Here is a tiny trained network, its code and every weight. The questions are about switching its units off for an input and a class, where a switched-off unit gives its printed mean instead of its output.

import numpy as np


def w(rows, s, z=0):
    codes = np.array(rows[::2]) - 128.0
    scale = np.full(codes.shape[1], s)
    scale[-1] = z or s
    return codes * scale


def norm(h):
    return h / np.sqrt((h * h).mean(-1, keepdims=True) + 1e-5)


def f(y):
    return y / 2 * (1 + np.tanh(0.7978845608 * (y + 0.044715 * y**3)))


def log_softmax(a):
    a = a - a.max(-1, keepdims=True)
    return a - np.log(np.exp(a).sum(-1, keepdims=True))


def net(x, mask):
    res = np.array(x, float).reshape(1, 5) / 4 @ E
    u = 0
    for l in range(3):
        y = f(norm(res) @ A[l][:, :-1].T + A[l][:, -1])
        res = res + np.where(mask[u : u + 4], y, B[l][:, -1]) @ B[l][:, :-1]
        u += 4
    return log_softmax(norm(res)[-1] @ U[:, :-1].T + U[:, -1])


A, B = {}, {}
E = w([
[122,138,141,118,136,116,125,128,119,136,127],'x0',
[138,122,125,129,123,128,124,122,120,134,132],'x1',
[58,133,68,69,96,159,239,110,52,75,144],'x2',
[116,127,80,107,140,139,123,127,159,239,7],'x3',
[80,98,61,145,108,32,120,183,121,123,146],'x4',
],0.012)
A[0] = w([
[97,134,70,52,82,167,231,127,23,126,68,2],'L0N0',
[71,96,58,153,78,2,118,209,149,141,169,187],'L0N1',
[96,151,127,134,115,151,218,113,37,62,218,82],'L0N2',
[180,144,203,165,110,86,85,136,159,41,246,152],'L0N3',
],0.0072,0.0066)
B[0] = w([
[76,125,141,254,173,105,217,106,130,170,150,207],'L0N0',
[113,84,108,152,124,62,109,143,93,94,45,254],'L0N1',
[175,170,191,58,66,110,29,132,185,54,126,226],'L0N2',
[48,68,114,203,199,152,253,138,91,217,122,244],'L0N3',
],0.0094,0.0084)
A[1] = w([
[37,177,1,47,102,158,219,61,99,110,69,43],'L1N0',
[115,122,141,106,174,193,172,128,193,239,155,82],'L1N1',
[166,172,207,76,102,208,110,108,140,38,255,64],'L1N2',
[127,111,38,13,132,177,175,110,22,97,110,3],'L1N3',
],0.006,0.0052)
B[1] = w([
[130,91,151,180,160,135,117,144,107,160,158,197],'L1N0',
[104,177,99,131,138,155,126,88,132,95,151,250],'L1N1',
[98,176,197,108,102,106,161,107,137,150,3,253],'L1N2',
[92,120,152,166,152,105,222,152,120,143,130,103],'L1N3',
],0.015,0.0034)
A[2] = w([
[157,202,157,120,138,209,97,82,186,166,157,109],'L2N0',
[122,132,136,56,57,101,139,112,113,37,145,47],'L2N1',
[165,170,81,98,130,126,5,121,168,122,91,55],'L2N2',
[112,178,178,113,168,226,165,88,154,144,153,251],'L2N3',
],0.014,0.0026)
B[2] = w([
[91,83,76,98,163,179,203,159,2,92,193,214],'L2N0',
[153,93,110,26,136,169,87,178,85,85,171,170],'L2N1',
[218,200,103,44,135,128,78,120,192,54,113,191],'L2N2',
[179,165,132,159,71,110,87,86,218,188,158,250],'L2N3',
],0.013,0.015)
U = w([
[123,156,137,224,126,188,170,53,152,237,221,177],'0',
[17,61,114,235,208,82,172,178,61,146,98,254],'1',
[210,193,65,39,164,197,111,112,132,108,178,136],'2',
[177,148,113,109,138,61,7,150,218,122,23,7],'3',
[136,203,228,44,22,143,157,91,135,105,116,56],'4',
[88,67,123,22,133,116,93,205,58,38,163,66],'5',
],0.017,0.0028)

Each question gives the input, the list of numbers given to net, and the class t.
The units are the neurons (one row each of A and B). Each row of codes is followed by its name. A weight is (code - 128) times the scale printed after its matrix; where a second scale follows, it is the last column's (A, B and U).
mask holds one flag per neuron, layer by layer. A switched-off neuron (its flag False) gives its mean, the last column of its row in B, instead of its output. The means were averaged over made-up inputs and are rounded, as every weight is.
A unit's drop is (log p(t) with every unit on - log p(t) with that unit switched off) / (log p(t) with every unit on - log p(t) with every unit switched off).
The circuit of an input: a set's keep is (log p(t) with only the set's units on - log p(t) with every unit switched off) / (log p(t) with every unit on - log p(t) with every unit switched off). Starting from all 12 units, units are removed one at a time, each time the one whose removal leaves the highest keep (on an exact tie, the one counted first), for as long as the keep stays at least 0.8.
units of the circuit, in order: the units of the circuit, biggest drop first
most important unit: the unit with the biggest drop
k most important neurons: the k neurons with the biggest drops, biggest first
k most important neurons of layer l: the k neurons of layer l with the biggest drops, biggest first
drop of u: that unit's drop, to one decimal
input [3,2,-6,8,-7], class 2: units of the circuit, in order	[L2N0]
input [-7,-5,7,-7,-1], class 4: 4 most important neurons	[L0N2 L1N2 L0N1 L2N0]
input [2,-5,-5,-8,0], class 0: units of the circuit, in order	[L0N3 L2N0]
input [0,-8,-7,-1,0], class 0: 2 most important neurons	[L0N1 L0N3]
input [-8,4,1,-6,-6], class 4: 4 most important neurons	[L0N2 L1N2 L0N0 L1N0]
input [-1,8,-6,-1,1], class 1: units of the circuit, in order	[L2N3 L0N3]
input [-4,-7,-6,4,-2], class 2: units of the circuit, in order	[L0N1 L2N0]
input [-1,-7,0,-1,6], class 1: 2 most important neurons	[L0N2 L2N2]
input [-5,8,-4,4,-2], class 2: units of the circuit, in order	[L0N1 L2N0]
input [-4,6,1,5,2], class 1: 2 most important neurons of layer 2	[L2N3 L2N2]
input [5,-4,-1,0,-6], class 0: 2 most important neurons of layer 0	[L0N2 L0N1]
input [-1,8,3,1,7], class 1: 3 most important neurons	[L2N2 L2N3 L0N0]
input [-6,3,7,-3,0], class 4: 3 most important neurons	[L0N2 L1N2 L0N1]
input [-3,-2,5,-2,0], class 4: 4 most important neurons	[L0N2 L1N2 L0N1 L2N0]
input [-1,5,-2,7,-6], class 2: 2 most important neurons	[L0N3 L2N0]
input [4,0,5,1,-4], class 0: most important neuron of layer 0	[L0N0]
input [-7,7,-5,0,1], class 1: 2 most important neurons of layer 2	[L2N3 L2N2]
input [-4,7,8,-7,-8], class 4: 2 most important neurons	[L1N2 L0N2]
input [8,6,3,7,1], class 1: 2 most important neurons of layer 2	[L2N3 L2N2]
input [2,-6,-7,6,0], class 2: most important unit	L0N1
input [1,0,2,-5,-4], class 4: drop of L0N2	3.9
input [7,6,2,-8,-1], class 4: drop of L0N1	0.4
input [7,-6,2,-4,-5], class 4: drop of L0N2	3.8
input [4,-6,4,-5,-4], class 4: drop of L1N2	1.8
